Here is a tiny trained network, its code and every weight. The questions are about switching its units off for an input and a class, where a switched-off unit gives its printed mean instead of its output.

import numpy as np


def w(rows, s, z=0):
    codes = np.array(rows[::2]) - 128.0
    scale = np.full(codes.shape[1], s)
    scale[-1] = z or s
    return codes * scale


def f(y):
    return np.maximum(y, 0)


def log_softmax(a):
    a = a - a.max(-1, keepdims=True)
    return a - np.log(np.exp(a).sum(-1, keepdims=True))


def net(x, mask):
    res = np.array(x, float).reshape(1, 7) / 4 @ E
    y = f(res @ A[0][:, :-1].T + A[0][:, -1])
    res = res + np.where(mask, y, B[0][:, -1]) @ B[0][:, :-1]
    return log_softmax(res[-1] @ U[:, :-1].T + U[:, -1])


A, B = {}, {}
E = w([
[130,96,67,255,34,183,105],'x0',
[12,138,167,90,52,98,31],'x1',
[122,128,129,132,127,127,136],'x2',
[135,129,119,122,126,131,121],'x3',
[200,203,170,154,44,51,159],'x4',
[141,131,120,117,125,135,114],'x5',
[72,253,45,173,185,129,105],'x6',
],0.01)
A[0] = w([
[152,42,189,96,91,106,112,58],'neuron 1',
[33,129,148,92,75,89,59,42],'neuron 2',
[120,165,166,53,173,82,143,80],'neuron 3',
[177,172,151,131,73,80,150,52],'neuron 4',
[136,30,143,96,104,129,114,143],'neuron 5',
[73,254,71,166,187,129,89,145],'neuron 6',
[161,170,179,117,146,92,121,80],'neuron 7',
[99,95,106,63,202,103,136,43],'neuron 8',
[79,137,158,141,80,135,50,27],'neuron 9',
[140,127,105,212,54,159,117,4],'neuron 10',
[173,65,117,135,136,102,161,145],'neuron 11',
[157,187,144,137,78,79,145,80],'neuron 12',
[160,101,199,139,110,132,115,52],'neuron 13',
[176,150,70,143,181,135,193,111],'neuron 14',
[79,60,128,118,198,212,94,14],'neuron 15',
[160,166,172,109,152,73,122,70],'neuron 16',
[149,104,78,183,79,156,114,37],'neuron 17',
[82,86,111,109,182,208,106,21],'neuron 18',
[175,123,105,141,147,190,185,69],'neuron 19',
],0.013,0.0023)
B[0] = w([
[137,155,149,85,102,181,146,192],'neuron 1',
[217,106,193,124,200,98,55,224],'neuron 2',
[128,37,106,146,83,138,171,198],'neuron 3',
[108,195,92,173,147,65,125,183],'neuron 4',
[104,177,155,92,96,198,171,187],'neuron 5',
[125,151,185,76,74,251,173,248],'neuron 6',
[118,95,85,136,99,98,136,167],'neuron 7',
[92,86,97,116,120,98,138,189],'neuron 8',
[158,95,153,115,181,100,85,194],'neuron 9',
[78,54,77,117,130,123,165,193],'neuron 10',
[173,157,178,131,150,172,141,170],'neuron 11',
[87,197,113,166,103,67,111,183],'neuron 12',
[113,171,126,99,93,159,120,161],'neuron 13',
[190,116,171,93,179,147,77,196],'neuron 14',
[121,193,75,188,105,63,120,202],'neuron 15',
[107,83,86,138,120,113,129,173],'neuron 16',
[111,65,111,130,115,131,131,178],'neuron 17',
[98,187,79,215,112,93,103,191],'neuron 18',
[171,113,154,129,195,82,111,178],'neuron 19',
],0.011,0.019)
U = w([
[115,215,156,97,90,195,151,114],'0',
[176,130,161,125,241,78,85,203],'1',
[91,240,41,168,117,42,115,174],'2',
[86,9,40,135,106,98,153,7],'3',
],0.012,0.0018)

Each question gives the input, the list of numbers given to net, and the class t.
The units are the neurons (one row each of A and B). Each row of codes is followed by its name. A weight is (code - 128) times the scale printed after its matrix; where a second scale follows, it is the last column's (A, B and U).
mask holds one flag per neuron, in row order. A switched-off neuron (its flag False) gives its mean, the last column of its row in B, instead of its output. The means were averaged over made-up inputs and are rounded, as every weight is.
A unit's drop is (log p(t) with every unit on - log p(t) with that unit switched off) / (log p(t) with every unit on - log p(t) with every unit switched off).
unit that matters most: the unit with the biggest drop
k most important neurons: the k neurons with the biggest drops, biggest first
drop when u is switched off: that unit's drop, to one decimal
input [7,-8,-2,7,-8,-1,-5], class 1: unit that matters most -> neuron 19
input [3,5,-8,2,-3,-8,-3], class 1: 3 most important neurons -> neuron 6; neuron 2; neuron 9
input [-3,-6,-6,4,7,-1,-6], class 2: 3 most important neurons -> neuron 6; neuron 4; neuron 2
input [3,7,-4,-4,7,8,-6], class 1: 3 most important neurons -> neuron 2; neuron 6; neuron 9
input [-7,6,3,-6,-7,-3,-7], class 0: 4 most important neurons -> neuron 5; neuron 1; neuron 10; neuron 4
input [4,5,5,-3,-5,1,-3], class 1: 4 most important neurons -> neuron 2; neuron 9; neuron 6; neuron 12
input [-1,4,8,-7,4,8,4], class 0: 4 most important neurons -> neuron 6; neuron 15; neuron 19; neuron 18
input [2,3,2,3,4,0,4], class 0: 2 most important neurons -> neuron 6; neuron 15
input [6,-7,-4,4,4,8,-1], class 1: 3 most important neurons -> neuron 19; neuron 14; neuron 3
input [-6,5,-7,6,-4,8,2], class 3: 3 most important neurons -> neuron 3; neuron 8; neuron 14
input [7,4,1,-8,5,-2,-2], class 3: 4 most important neurons -> neuron 10; neuron 17; neuron 15; neuron 18
input [-2,-4,6,1,-8,-6,7], class 2: 3 most important neurons -> neuron 15; neuron 18; neuron 5
input [7,7,-3,-2,0,-1,6], class 1: 3 most important neurons -> neuron 2; neuron 9; neuron 3
input [-1,4,6,-3,-5,-1,-1], class 2: unit that matters most -> neuron 15
input [6,1,4,7,-7,3,-3], class 2: drop when neuron 15 is switched off -> 0.6
input [-4,4,-3,-7,-8,-5,-6], class 2: drop when neuron 15 is switched off -> 0.8
input [-6,3,-7,-6,-3,3,2], class 3: drop when neuron 12 is switched off -> 0.0
